Below are the code and all the weights of a small trained network. Each question names an input and a class and asks about switching units off, where a switched-off unit gives its printed mean instead of its output.

import numpy as np


def w(rows, s, z=0):
    codes = np.array(rows[::2]) - 128.0
    scale = np.full(codes.shape[1], s)
    scale[-1] = z or s
    return codes * scale


def f(y):
    return y / 2 * (1 + np.tanh(0.7978845608 * (y + 0.044715 * y**3)))


def log_softmax(a):
    a = a - a.max(-1, keepdims=True)
    return a - np.log(np.exp(a).sum(-1, keepdims=True))


def net(x, mask):
    res = np.array(x, float).reshape(1, 6) / 4 @ E
    y = f(res @ A[0][:, :-1].T + A[0][:, -1])
    res = res + np.where(mask, y, B[0][:, -1]) @ B[0][:, :-1]
    return log_softmax(res[-1] @ U[:, :-1].T + U[:, -1])


A, B = {}, {}
E = w([
[69,166,47,102,147,19,85,200,184],'x0',
[83,44,125,70,134,75,127,77,64],'x1',
[105,152,105,126,139,90,97,125,151],'x2',
[136,73,108,57,232,132,100,181,41],'x3',
[111,113,126,70,53,136,179,254,87],'x4',
[62,69,59,48,202,64,100,60,131],'x5',
],0.0098)
A[0] = w([
[70,152,67,82,146,91,129,133,115,3],'neuron 1',
[103,113,85,120,154,85,118,166,91,82],'neuron 2',
[86,137,118,134,137,143,137,40,144,88],'neuron 3',
[130,176,109,213,128,136,120,154,168,189],'neuron 4',
[96,128,102,143,143,97,92,49,139,182],'neuron 5',
[123,92,129,79,105,123,171,165,95,95],'neuron 6',
[82,114,79,99,144,73,104,159,135,178],'neuron 7',
[159,129,136,147,123,206,139,156,53,249],'neuron 8',
[117,149,112,138,129,148,116,106,138,46],'neuron 9',
[187,126,161,122,175,151,144,130,113,4],'neuron 10',
[149,174,136,174,96,152,84,176,233,140],'neuron 11',
[121,123,131,119,142,153,154,138,142,6],'neuron 12',
[107,87,149,68,115,109,154,154,95,195],'neuron 13',
[99,94,147,93,107,137,165,147,107,50],'neuron 14',
[57,76,64,106,162,106,67,134,134,202],'neuron 15',
[175,255,108,186,62,148,144,167,142,199],'neuron 16',
[180,91,138,111,96,174,144,157,62,29],'neuron 17',
],0.012,0.0019)
B[0] = w([
[100,128,114,95,131,123,56,171,183,188],'neuron 1',
[31,159,153,143,100,114,52,206,169,181],'neuron 2',
[113,40,124,148,117,177,183,41,115,178],'neuron 3',
[80,198,221,152,191,88,171,27,161,195],'neuron 4',
[151,57,138,29,147,165,178,38,164,196],'neuron 5',
[58,159,51,146,89,170,185,178,95,187],'neuron 6',
[103,135,130,72,154,36,88,157,201,201],'neuron 7',
[245,114,146,234,113,240,116,161,120,211],'neuron 8',
[138,141,169,123,105,133,140,82,163,137],'neuron 9',
[140,121,147,145,150,175,50,112,111,162],'neuron 10',
[107,210,159,126,139,86,193,104,200,217],'neuron 11',
[105,155,110,145,139,177,111,132,107,128],'neuron 12',
[73,182,119,82,8,115,156,148,72,196],'neuron 13',
[110,89,118,70,105,146,165,185,118,170],'neuron 14',
[101,171,92,24,80,26,95,104,132,225],'neuron 15',
[95,234,166,202,221,71,228,185,152,251],'neuron 16',
[188,100,86,123,121,170,123,196,2,197],'neuron 17',
],0.0068,0.017)
U = w([
[75,111,87,40,147,30,36,182,151,239],'0',
[147,94,119,149,98,181,180,252,50,140],'1',
[220,114,172,254,180,186,25,153,118,5],'2',
[109,226,181,214,157,90,214,173,177,100],'3',
[115,34,120,95,153,129,128,21,147,91],'4',
],0.0082,0.0024)

Each question gives the input, the list of numbers given to net, and the class t.
The units are the neurons (one row each of A and B). Each row of codes is followed by its name. A weight is (code - 128) times the scale printed after its matrix; where a second scale follows, it is the last column's (A, B and U).
mask holds one flag per neuron, in row order. A switched-off neuron (its flag False) gives its mean, the last column of its row in B, instead of its output. The means were averaged over made-up inputs and are rounded, as every weight is.
A unit's drop is (log p(t) with every unit on - log p(t) with that unit switched off) / (log p(t) with every unit on - log p(t) with every unit switched off).
The circuit of an input: a set's keep is (log p(t) with only the set's units on - log p(t) with every unit switched off) / (log p(t) with every unit on - log p(t) with every unit switched off). Starting from the 12 units with the biggest drops (on a tie, the unit counted first), units are removed one at a time, each time the one whose removal leaves the highest keep (on an exact tie, the one counted first), for as long as the keep stays at least 0.8.
circuit, biggest first: the units of the circuit, biggest drop first
top k neurons: the k neurons with the biggest drops, biggest first
drop of u: that unit's drop, to one decimal
input [5,0,3,-1,-1,-1], class 0: circuit, biggest first : [neuron 8; neuron 16]
input [1,6,7,5,-8,-4], class 4: circuit, biggest first : [neuron 5]
input [-6,5,1,7,-4,-1], class 2: circuit, biggest first : [neuron 10; neuron 8]
input [-8,-3,-7,7,-3,8], class 2: circuit, biggest first : [neuron 8; neuron 10]
input [-2,7,0,-4,1,0], class 4: top 2 neurons : [neuron 16; neuron 8]
input [-2,1,-3,-7,7,8], class 0: top 3 neurons : [neuron 8; neuron 17; neuron 16]
input [-8,-4,8,1,4,2], class 1: top 2 neurons : [neuron 4; neuron 17]
input [-6,7,-4,-3,-5,-3], class 2: top 2 neurons : [neuron 15; neuron 8]
input [-8,5,7,-8,-1,-2], class 4: top 2 neurons : [neuron 3; neuron 11]
input [-3,8,-6,-6,-2,-2], class 4: drop of neuron 16 : 0.1
input [1,8,-4,-5,-4,-5], class 4: drop of neuron 16 : 0.2
input [-4,-3,0,-5,2,5], class 4: drop of neuron 5 : -0.1
